Here is a tiny trained network, its code and every weight. The questions are about switching its units off for an input and a target symbol, where a switched-off unit gives its printed mean instead of its output.

import numpy as np


def w(rows, s, z=0):
    codes = np.array(rows[::2]) - 128.0
    scale = np.full(codes.shape[1], s)
    scale[-1] = z or s
    return codes * scale


def f(y):
    return y / 2 * (1 + np.tanh(0.7978845608 * (y + 0.044715 * y**3)))


def softmax(a):
    e = np.exp(a - a.max(-1, keepdims=True))
    return e / e.sum(-1, keepdims=True)


def log_softmax(a):
    a = a - a.max(-1, keepdims=True)
    return a - np.log(np.exp(a).sum(-1, keepdims=True))


def net(x, mask):
    ids = ['αβγδεζηθλμξπσφψω'.index(c) for c in x.split()]
    T = len(ids)
    res = E[ids] + P[:T]
    u = 0
    for l in range(2):
        r = res
        for j in range(2):
            rows = slice(3 * j, 3 * j + 3)
            q, k, v = (r @ M[l][rows].T for M in (Q, K, V))
            z = softmax(np.where(np.tri(T) > 0, q @ k.T / 3**0.5, -1e9)) @ v
            o = O[l][rows]
            res = res + np.where(mask[u + j], z, o[:, -1]) @ o[:, :-1]
        u += 2
        y = f(res @ A[l][:, :-1].T + A[l][:, -1])
        res = res + np.where(mask[u : u + 12], y, B[l][:, -1]) @ B[l][:, :-1]
        u += 12
    return log_softmax(res[-1] @ U[:, :-1].T + U[:, -1])


Q, K, V, O, A, B = {}, {}, {}, {}, {}, {}
E = w([
[122,133,204,173,181,126,142,96,65,148],'α',
[163,185,105,114,107,101,66,52,23,167],'β',
[190,161,127,192,126,71,88,172,119,151],'γ',
[132,115,169,193,212,122,104,150,105,131],'δ',
[152,173,186,161,101,125,151,135,80,192],'ε',
[142,90,212,93,73,74,125,113,202,119],'ζ',
[160,131,101,190,167,15,108,92,97,152],'η',
[132,46,187,71,66,144,92,132,141,78],'θ',
[171,170,165,205,186,103,152,135,128,151],'λ',
[193,135,103,162,214,123,164,146,87,167],'μ',
[116,121,178,203,171,96,129,154,77,90],'ξ',
[60,48,76,96,130,77,214,187,152,236],'π',
[77,73,180,178,179,80,98,107,50,138],'σ',
[176,182,139,134,171,125,122,110,96,202],'φ',
[136,129,176,57,74,104,130,67,141,55],'ψ',
[162,125,180,9,143,149,94,62,167,110],'ω',
],0.015)
P = w([
[172,108,110,234,120,158,111,123,78,182],'0',
[168,115,122,207,125,143,110,129,84,171],'1',
[158,121,126,182,130,138,109,132,89,162],'2',
[163,128,132,160,127,124,108,141,94,152],'3',
[155,134,142,133,129,117,113,140,100,145],'4',
[153,140,149,108,131,109,112,149,104,136],'5',
[152,144,158,87,133,98,110,150,111,124],'6',
[145,149,164,63,139,87,114,153,109,118],'7',
[140,154,176,44,143,80,111,168,115,97],'8',
[140,157,182,24,141,59,106,165,115,98],'9',
[140,152,192,2,148,42,101,167,112,85],'10',
],0.0099)
Q[0] = w([
[42,114,1,118,129,205,198,149,196,136],'L0H0',
[91,53,193,150,132,73,170,193,100,135],'L0H0',
[190,101,114,106,168,95,197,172,107,164],'L0H0',
[199,172,159,160,116,117,125,135,147,186],'L0H1',
[48,108,64,105,88,163,192,109,197,144],'L0H1',
[87,121,8,163,154,133,230,103,193,123],'L0H1',
],0.039)
K[0] = w([
[111,93,111,255,104,124,109,130,116,174],'L0H0',
[86,117,91,105,118,133,191,140,177,130],'L0H0',
[105,115,68,123,149,129,183,188,82,125],'L0H0',
[116,116,158,117,89,115,84,86,128,136],'L0H1',
[77,99,119,140,188,111,140,179,145,157],'L0H1',
[80,121,69,176,137,149,135,184,59,139],'L0H1',
],0.055)
V[0] = w([
[77,137,127,2,170,131,124,144,167,102],'L0H0',
[135,153,120,121,122,133,147,133,104,124],'L0H0',
[159,75,134,193,140,166,78,104,131,183],'L0H0',
[145,114,123,121,131,152,122,150,129,130],'L0H1',
[153,123,118,122,142,147,128,121,150,143],'L0H1',
[120,134,119,124,106,136,133,120,115,128],'L0H1',
],0.0084)
O[0] = w([
[248,3,74,137,172,98,194,136,128,142,253],'L0H0',
[153,133,132,130,108,114,138,145,114,139,128],'L0H0',
[94,213,166,93,150,129,55,69,177,105,32],'L0H0',
[141,136,124,121,127,139,129,104,158,134,91],'L0H1',
[126,143,127,125,146,112,101,95,155,124,102],'L0H1',
[141,138,144,137,128,140,111,146,133,121,137],'L0H1',
],0.0036,0.0028)
A[0] = w([
[98,179,159,99,128,139,147,153,162,111,84],'L0N0',
[87,26,139,198,153,142,183,70,135,86,60],'L0N1',
[3,218,76,4,116,112,115,170,147,120,34],'L0N2',
[75,172,67,113,112,170,143,133,200,110,96],'L0N3',
[124,139,91,158,135,168,158,131,163,45,98],'L0N4',
[78,89,46,106,184,140,123,83,71,69,62],'L0N5',
[174,141,118,145,86,171,206,149,91,139,25],'L0N6',
[198,90,73,220,168,179,205,102,93,146,102],'L0N7',
[132,167,126,115,127,138,94,120,156,72,112],'L0N8',
[138,124,47,167,171,117,144,151,109,53,32],'L0N9',
[102,84,86,143,139,143,115,100,163,98,3],'L0N10',
[152,145,74,174,135,216,163,141,137,111,35],'L0N11',
],0.011,0.0052)
B[0] = w([
[146,118,134,126,146,213,161,182,101,123,87],'L0N0',
[172,166,66,114,109,96,73,148,152,117,131],'L0N1',
[118,104,111,149,129,140,132,9,110,137,107],'L0N2',
[107,155,109,157,92,75,116,148,183,167,101],'L0N3',
[130,120,159,124,158,125,116,131,131,101,85],'L0N4',
[167,108,109,179,147,77,118,163,158,84,97],'L0N5',
[97,99,114,124,164,84,50,132,145,63,116],'L0N6',
[133,139,117,101,40,156,56,165,86,122,251],'L0N7',
[180,72,68,155,161,117,176,141,115,126,117],'L0N8',
[90,165,208,80,133,206,138,88,126,166,115],'L0N9',
[53,171,169,120,142,185,141,175,169,96,86],'L0N10',
[95,195,159,91,114,185,119,117,94,169,94],'L0N11',
],0.011,0.0027)
Q[1] = w([
[125,117,194,161,146,119,136,175,107,154],'L1H0',
[82,107,123,103,144,124,193,118,118,148],'L1H0',
[187,88,143,90,159,49,111,97,3,167],'L1H0',
[148,96,184,130,156,117,113,169,55,174],'L1H1',
[174,147,153,172,140,54,141,149,100,175],'L1H1',
[96,163,146,148,156,149,136,150,228,71],'L1H1',
],0.042)
K[1] = w([
[107,79,156,147,146,133,195,152,156,98],'L1H0',
[93,131,138,157,150,164,130,88,147,140],'L1H0',
[52,46,49,36,90,115,218,123,174,178],'L1H0',
[111,83,145,73,131,142,160,134,151,118],'L1H1',
[131,94,80,95,93,108,177,142,186,117],'L1H1',
[90,177,77,253,180,185,118,118,115,172],'L1H1',
],0.036)
V[1] = w([
[116,205,159,94,194,49,166,180,95,122],'L1H0',
[89,113,158,129,131,95,153,140,179,117],'L1H0',
[130,101,187,144,133,137,178,16,201,102],'L1H0',
[131,178,160,202,156,59,186,138,243,146],'L1H1',
[114,53,187,114,181,170,55,216,172,200],'L1H1',
[189,143,101,87,247,143,101,59,147,184],'L1H1',
],0.014)
O[1] = w([
[117,181,123,222,116,154,153,91,114,160,132],'L1H0',
[162,145,172,161,90,128,54,132,90,95,137],'L1H0',
[254,134,195,161,150,55,141,162,54,150,245],'L1H0',
[199,158,199,143,96,72,138,90,224,44,18],'L1H1',
[100,112,184,118,118,169,23,140,221,154,3],'L1H1',
[163,64,73,181,219,171,112,45,151,143,162],'L1H1',
],0.0081,0.0053)
A[1] = w([
[72,150,123,87,116,108,100,136,176,107,40],'L1N0',
[70,135,121,182,40,118,111,84,120,101,78],'L1N1',
[77,108,139,100,147,118,106,185,111,92,107],'L1N2',
[134,204,113,197,115,212,207,235,184,93,33],'L1N3',
[126,181,137,114,179,121,139,110,207,118,74],'L1N4',
[166,166,156,127,120,103,94,137,136,90,45],'L1N5',
[129,193,121,141,154,103,149,127,110,124,98],'L1N6',
[138,101,135,98,182,89,139,125,127,105,82],'L1N7',
[159,70,66,144,4,193,143,116,156,97,198],'L1N8',
[87,124,110,141,115,154,92,121,170,150,116],'L1N9',
[70,96,215,205,179,205,197,167,128,51,26],'L1N10',
[148,174,198,123,122,236,214,102,141,163,2],'L1N11',
],0.013,0.0054)
B[1] = w([
[110,118,78,200,173,186,168,111,47,186,169],'L1N0',
[155,79,143,137,53,130,127,143,192,205,184],'L1N1',
[160,138,55,110,82,75,146,59,189,142,180],'L1N2',
[138,88,66,123,245,134,211,238,218,141,144],'L1N3',
[157,162,40,75,129,101,61,139,102,85,154],'L1N4',
[60,110,125,113,213,122,186,74,163,153,192],'L1N5',
[95,69,151,125,97,144,156,111,164,51,255],'L1N6',
[100,158,139,157,98,151,77,162,115,140,228],'L1N7',
[146,140,162,90,122,93,30,136,115,132,173],'L1N8',
[120,171,206,164,132,135,165,160,132,10,189],'L1N9',
[48,22,139,59,129,136,64,104,61,116,147],'L1N10',
[244,164,189,48,49,185,153,47,119,118,146],'L1N11',
],0.013,0.0088)
U = w([
[158,85,204,78,68,141,130,68,80,123,2],'α',
[205,89,111,66,132,108,152,135,135,70,32],'β',
[219,158,186,80,76,146,173,187,145,153,83],'γ',
[135,34,147,90,102,128,134,166,124,124,35],'δ',
[154,174,204,92,158,43,166,100,143,155,144],'ε',
[243,87,125,157,158,157,94,135,112,182,133],'ζ',
[156,143,129,105,101,127,146,133,123,125,105],'η',
[209,132,162,109,79,60,207,225,15,47,218],'θ',
[191,169,96,122,130,102,152,197,160,105,122],'λ',
[228,219,123,98,115,125,154,94,121,86,101],'μ',
[114,109,89,103,121,155,177,80,77,125,71],'ξ',
[112,169,217,176,23,136,82,171,147,169,156],'π',
[177,92,98,195,64,79,144,69,174,87,83],'σ',
[93,235,123,85,116,177,146,168,108,129,211],'φ',
[167,189,117,1,47,58,76,175,141,193,212],'ψ',
[154,118,165,60,128,91,42,171,117,40,85],'ω',
],0.003,0.0049)

Each question gives the input, a string of symbols that net reads in full, and the target symbol t.
The units are the heads (3 rows each of Q, K, V and O) and the neurons (one row each of A and B). Each row of codes is followed by its name. A weight is (code - 128) times the scale printed after its matrix; where a second scale follows, it is the last column's (O, A, B and U).
mask holds one flag per unit, layer by layer, with each layer's heads first. A switched-off unit (its flag False) gives its mean, the last column of its rows in O or B, instead of its output. The means were averaged over made-up inputs and are rounded, as every weight is.
A unit's drop is (log p(t) with every unit on - log p(t) with that unit switched off) / (log p(t) with every unit on - log p(t) with every unit switched off).
The circuit of an input: a set's keep is (log p(t) with only the set's units on - log p(t) with every unit switched off) / (log p(t) with every unit on - log p(t) with every unit switched off). Starting from the 12 units with the biggest drops (on a tie, the unit counted first), units are removed one at a time, each time the one whose removal leaves the highest keep (on an exact tie, the one counted first), for as long as the keep stays at least 0.8.
circuit, biggest first: the units of the circuit, biggest drop first
unit that matters most: the unit with the biggest drop
top k neurons: the k neurons with the biggest drops, biggest first
k most important neurons of layer l: the k neurons of layer l with the biggest drops, biggest first
which heads matter: for each layer, one digit per head in row order, 1 if its drop is at least 0.15 and else 0, layers parted by /
input ψ θ ε η η μ α, target ψ: unit that matters most : L1H1
input α λ ζ σ α ψ σ σ, target θ: circuit, biggest first : (L1H1; L1H0)
input η ε φ η ε π λ, target π: which heads matter : 10 / 11
input π η ψ η ψ φ ε φ π, target θ: circuit, biggest first : (L0N2; L1H0; L1H1; L0H0)
input α φ η α ζ γ ε ε φ, target ε: circuit, biggest first : (L1N5; L1H1; L1H0; L0N7)
input π ψ φ η, target ψ: circuit, biggest first : (L1H0; L0N7; L1N8)
input α α ε π ζ, target π: circuit, biggest first : (L1H0; L1N1; L1H1)
input ψ β ω ζ γ γ, target ε: circuit, biggest first : (L1N5; L1H1; L1H0; L0N7)
input π ε α ψ φ, target ψ: top 2 neurons : (L0N7; L1N8)
input π η η φ λ η ξ ψ σ ψ β, target ψ: which heads matter : 10 / 10
input ψ ψ π ψ σ, target ψ: which heads matter : 10 / 11
input α σ η ψ ζ ε, target ε: circuit, biggest first : (L1N5; L1H1; L1H0; L0N7)
input σ η η ζ β α, target ε: circuit, biggest first : (L1H1; L1N5; L1H0; L0N7)
input ψ ψ ψ η ζ γ σ δ μ α π, target π: circuit, biggest first : (L1H0; L1H1)
input ψ λ β α ψ η δ π λ λ φ, target φ: 2 most important neurons of layer 1 : (L1N0; L1N9)
input θ ω π δ, target ω: circuit, biggest first : (L1H0; L0N7; L1N8)
input ψ π ψ ζ ψ η β ψ, target ψ: circuit, biggest first : (L1H0; L1N8; L1N2)
input φ ψ ψ θ ε ξ ε ε γ λ, target ψ: circuit, biggest first : (L1H1; L1N2)
input η η ψ ψ ψ α ψ α, target θ: circuit, biggest first : (L1H1; L0N7; L1H0)
input η η ξ α σ, target π: unit that matters most : L1H0
input γ α α ψ θ β, target ψ: unit that matters most : L1H1
input ω δ ζ γ ζ ζ ψ δ, target θ: which heads matter : 00 / 11
input ε ψ β ψ α σ ξ β φ β, target θ: which heads matter : 00 / 01
input ε ω θ ψ η π, target ψ: 2 most important neurons of layer 0 : (L0N2; L0N9)
input σ φ ψ π α θ ζ ψ α, target ψ: top 2 neurons : (L0N7; L1N8)
input ζ φ η ψ φ η θ, target ψ: 2 most important neurons of layer 1 : (L1N2; L1N6)
input γ ε β ψ σ ψ η δ σ ψ φ, target θ: which heads matter : 00 / 11
input φ ψ ω ω η η φ θ ζ, target ε: which heads matter : 10 / 11
input ψ η ε φ β ψ ψ η σ, target θ: which heads matter : 00 / 11
input ξ ψ ψ ε λ ψ φ α π ψ η, target ψ: top 2 neurons : (L0N7; L1N8)
